Here is a tiny trained network, its code and every weight. The questions are about switching its units off for an input and a class, where a switched-off unit gives its printed mean instead of its output.

import numpy as np


def w(rows, s, z=0):
    codes = np.array(rows[::2]) - 128.0
    scale = np.full(codes.shape[1], s)
    scale[-1] = z or s
    return codes * scale


def norm(h):
    return h / np.sqrt((h * h).mean(-1, keepdims=True) + 1e-5)


def f(y):
    return np.maximum(y, 0)


def log_softmax(a):
    a = a - a.max(-1, keepdims=True)
    return a - np.log(np.exp(a).sum(-1, keepdims=True))


def net(x, mask):
    res = np.array(x, float).reshape(1, 3) / 4 @ E
    u = 0
    for l in range(2):
        y = f(norm(res) @ A[l][:, :-1].T + A[l][:, -1])
        res = res + np.where(mask[u : u + 12], y, B[l][:, -1]) @ B[l][:, :-1]
        u += 12
    return log_softmax(norm(res)[-1] @ U[:, :-1].T + U[:, -1])


A, B = {}, {}
E = w([
[9,222,228,112,170,118,140,77,142],'x0',
[138,43,102,94,166,102,53,160,123],'x1',
[82,167,179,252,80,40,62,186,115],'x2',
],0.0014)
A[0] = w([
[222,4,57,51,139,169,121,154,100,48],'0.n1',
[75,155,159,104,173,110,119,92,190,104],'0.n2',
[111,88,125,197,136,43,7,199,106,5],'0.n3',
[136,129,118,137,120,130,135,130,153,114],'0.n4',
[109,132,130,106,161,128,127,108,182,82],'0.n5',
[126,124,129,132,133,123,122,130,126,109],'0.n6',
[231,163,47,188,45,177,225,136,157,32],'0.n7',
[122,94,120,185,126,62,39,186,114,48],'0.n8',
[123,144,140,148,104,133,137,131,138,122],'0.n9',
[90,175,189,241,46,39,90,159,98,109],'0.n10',
[203,21,68,56,141,166,123,152,101,57],'0.n11',
[211,166,67,193,43,165,216,130,162,12],'0.n12',
],0.0018,0.0024)
B[0] = w([
[152,99,51,159,192,149,136,74,189,215],'0.n1',
[136,146,158,113,131,150,157,121,71,169],'0.n2',
[109,123,172,82,46,54,46,213,177,182],'0.n3',
[128,130,131,127,126,129,131,129,124,131],'0.n4',
[134,133,137,119,121,141,136,130,99,137],'0.n5',
[133,126,128,128,124,126,128,133,128,128],'0.n6',
[170,121,176,195,62,153,201,147,63,185],'0.n7',
[117,106,156,67,78,76,53,190,163,177],'0.n8',
[147,112,99,124,158,130,134,129,127,147],'0.n9',
[166,113,2,156,193,124,152,124,165,252],'0.n10',
[155,90,46,159,195,149,134,72,192,201],'0.n11',
[150,132,194,173,59,157,208,157,49,167],'0.n12',
],0.0026,0.0023)
A[1] = w([
[129,124,125,123,127,128,125,130,122,104],'1.n1',
[130,117,124,115,124,125,120,140,107,99],'1.n2',
[129,160,121,78,129,192,186,71,133,164],'1.n3',
[96,198,137,161,114,129,141,99,156,33],'1.n4',
[96,139,170,34,132,150,128,108,100,13],'1.n5',
[168,128,154,147,26,160,172,141,16,51],'1.n6',
[151,124,141,140,75,147,155,136,78,67],'1.n7',
[96,139,177,34,126,151,130,110,91,7],'1.n8',
[186,100,81,221,59,114,119,157,174,99],'1.n9',
[118,91,152,122,97,64,4,205,121,57],'1.n10',
[119,102,141,143,89,64,8,218,130,46],'1.n11',
[70,179,198,194,100,77,87,133,116,57],'1.n12',
],0.0029,0.0018)
B[1] = w([
[129,120,126,134,124,131,120,124,131,128],'1.n1',
[124,129,120,140,128,128,119,121,138,130],'1.n2',
[114,87,165,122,112,75,29,189,112,237],'1.n3',
[126,93,101,120,208,136,141,112,83,165],'1.n4',
[101,156,224,75,122,173,88,94,62,160],'1.n5',
[166,101,190,197,47,179,196,146,63,181],'1.n6',
[145,121,150,176,91,154,178,123,97,155],'1.n7',
[105,153,221,76,121,171,94,98,74,159],'1.n8',
[64,140,214,31,117,129,103,119,124,251],'1.n9',
[128,166,161,116,17,67,75,195,208,220],'1.n10',
[121,161,162,85,18,65,55,197,223,227],'1.n11',
[189,103,2,164,186,106,176,134,151,190],'1.n12',
],0.0028,0.0027)
U = w([
[118,139,148,119,43,45,52,197,197,162],'0',
[181,112,180,188,37,178,222,134,60,136],'1',
[83,193,86,205,219,82,178,104,123,138],'2',
[121,133,122,133,114,138,121,108,112,2],'3',
[191,26,41,83,189,171,111,84,158,149],'4',
[72,156,254,39,163,165,96,83,62,142],'5',
],0.0092,0.0068)

Each question gives the input, the list of numbers given to net, and the class t.
The units are the neurons (one row each of A and B). Each row of codes is followed by its name. A weight is (code - 128) times the scale printed after its matrix; where a second scale follows, it is the last column's (A, B and U).
mask holds one flag per neuron, layer by layer. A switched-off neuron (its flag False) gives its mean, the last column of its row in B, instead of its output. The means were averaged over made-up inputs and are rounded, as every weight is.
A unit's drop is (log p(t) with every unit on - log p(t) with that unit switched off) / (log p(t) with every unit on - log p(t) with every unit switched off).
The circuit of an input: a set's keep is (log p(t) with only the set's units on - log p(t) with every unit switched off) / (log p(t) with every unit on - log p(t) with every unit switched off). Starting from the 12 units with the biggest drops (on a tie, the unit counted first), units are removed one at a time, each time the one whose removal leaves the highest keep (on an exact tie, the one counted first), for as long as the keep stays at least 0.8.
units of the circuit, in order: the units of the circuit, biggest drop first
k most important neurons: the k neurons with the biggest drops, biggest first
top k neurons in layer l: the k neurons of layer l with the biggest drops, biggest first
drop of u: that unit's drop, to one decimal
input [-7,-5,-5], class 1: units of the circuit, in order	[0.n7]
input [4,-7,0], class 2: top 2 neurons in layer 1	[1.n9; 1.n12]
input [0,-3,4], class 2: units of the circuit, in order	[0.n10; 1.n11]
input [-3,-6,-7], class 1: units of the circuit, in order	[0.n7; 0.n10]
input [0,-5,2], class 1: 2 most important neurons	[0.n1; 0.n11]
input [0,-6,8], class 2: 2 most important neurons	[0.n10; 1.n12]
input [5,-6,0], class 2: 3 most important neurons	[1.n9; 1.n12; 1.n11]
input [-6,-1,1], class 1: 3 most important neurons	[0.n7; 0.n10; 0.n12]
input [6,-5,0], class 2: 3 most important neurons	[1.n9; 1.n12; 1.n11]
input [-5,-5,-4], class 1: top 2 neurons in layer 0	[0.n7; 0.n12]
input [-2,3,0], class 4: top 2 neurons in layer 0	[0.n1; 0.n11]
input [4,-8,0], class 2: top 2 neurons in layer 1	[1.n9; 1.n12]
input [2,-1,-7], class 5: drop of 1.n5	0.2
input [0,-8,5], class 2: most important neuron	[0.n10]
